Here is a tiny trained network, its code and every weight. The questions are about switching its units off for an input and a class, where a switched-off unit gives its printed mean instead of its output.

import numpy as np


def w(rows, s, z=0):
    codes = np.array(rows[::2]) - 128.0
    scale = np.full(codes.shape[1], s)
    scale[-1] = z or s
    return codes * scale


def f(y):
    return np.maximum(y, 0)


def log_softmax(a):
    a = a - a.max(-1, keepdims=True)
    return a - np.log(np.exp(a).sum(-1, keepdims=True))


def net(x, mask):
    res = np.array(x, float).reshape(1, 4) / 4 @ E
    y = f(res @ A[0][:, :-1].T + A[0][:, -1])
    res = res + np.where(mask, y, B[0][:, -1]) @ B[0][:, :-1]
    return log_softmax(res[-1] @ U[:, :-1].T + U[:, -1])


A, B = {}, {}
E = w([
[236,106,230],'x0',
[27,52,236],'x1',
[102,254,178],'x2',
[128,127,128],'x3',
],0.0096)
A[0] = w([
[147,164,170,96],'n0',
[29,68,196,152],'n1',
[55,66,197,179],'n2',
[172,118,251,109],'n3',
[153,107,98,143],'n4',
[132,210,189,53],'n5',
[114,184,151,70],'n6',
[185,98,156,45],'n7',
[201,128,195,67],'n8',
[180,33,125,66],'n9',
[199,126,52,197],'n10',
[45,111,106,133],'n11',
[106,180,147,8],'n12',
[104,63,68,46],'n13',
[47,92,207,184],'n14',
[168,171,82,174],'n15',
[170,145,104,196],'n16',
[72,205,136,73],'n17',
[125,80,156,87],'n18',
[61,147,71,71],'n19',
[157,191,68,152],'n20',
],0.016,0.0019)
B[0] = w([
[72,70,83,168],'n0',
[180,152,169,252],'n1',
[180,155,167,241],'n2',
[108,182,110,231],'n3',
[147,93,177,158],'n4',
[83,17,164,197],'n5',
[140,37,154,170],'n6',
[52,137,28,172],'n7',
[16,197,10,199],'n8',
[69,53,143,202],'n9',
[179,147,170,205],'n10',
[140,189,91,196],'n11',
[128,77,143,164],'n12',
[83,32,103,194],'n13',
[188,161,163,238],'n14',
[160,144,194,191],'n15',
[207,188,182,170],'n16',
[84,48,135,191],'n17',
[161,127,124,175],'n18',
[1,197,20,197],'n19',
[187,143,165,204],'n20',
],0.0092,0.016)
U = w([
[180,143,172,190],'0',
[87,147,92,179],'1',
[112,5,150,3],'2',
],0.03,0.0016)

Each question gives the input, the list of numbers given to net, and the class t.
The units are the neurons (one row each of A and B). Each row of codes is followed by its name. A weight is (code - 128) times the scale printed after its matrix; where a second scale follows, it is the last column's (A, B and U).
mask holds one flag per neuron, in row order. A switched-off neuron (its flag False) gives its mean, the last column of its row in B, instead of its output. The means were averaged over made-up inputs and are rounded, as every weight is.
A unit's drop is (log p(t) with every unit on - log p(t) with that unit switched off) / (log p(t) with every unit on - log p(t) with every unit switched off).
k most important neurons: the k neurons with the biggest drops, biggest first
drop of u: that unit's drop, to one decimal
input [8,2,6,8], class 1: most important neuron => (n8)
input [-6,-6,-3,-1], class 0: 3 most important neurons => (n10 n8 n20)
input [-6,8,-7,6], class 0: 4 most important neurons => (n1 n2 n14 n11)
input [8,-7,-6,-1], class 1: 2 most important neurons => (n8 n7)
input [4,8,-8,5], class 0: 4 most important neurons => (n2 n1 n14 n5)
input [-1,-7,8,-5], class 2: 2 most important neurons => (n5 n17)
input [6,5,1,-6], class 1: 3 most important neurons => (n8 n7 n3)
input [-6,-3,7,6], class 2: 4 most important neurons => (n17 n6 n8 n5)
input [6,1,8,-5], class 2: drop of n5 => 0.9
input [6,2,7,4], class 2: drop of n5 => 1.3
input [-2,3,4,0], class 2: drop of n5 => 0.1
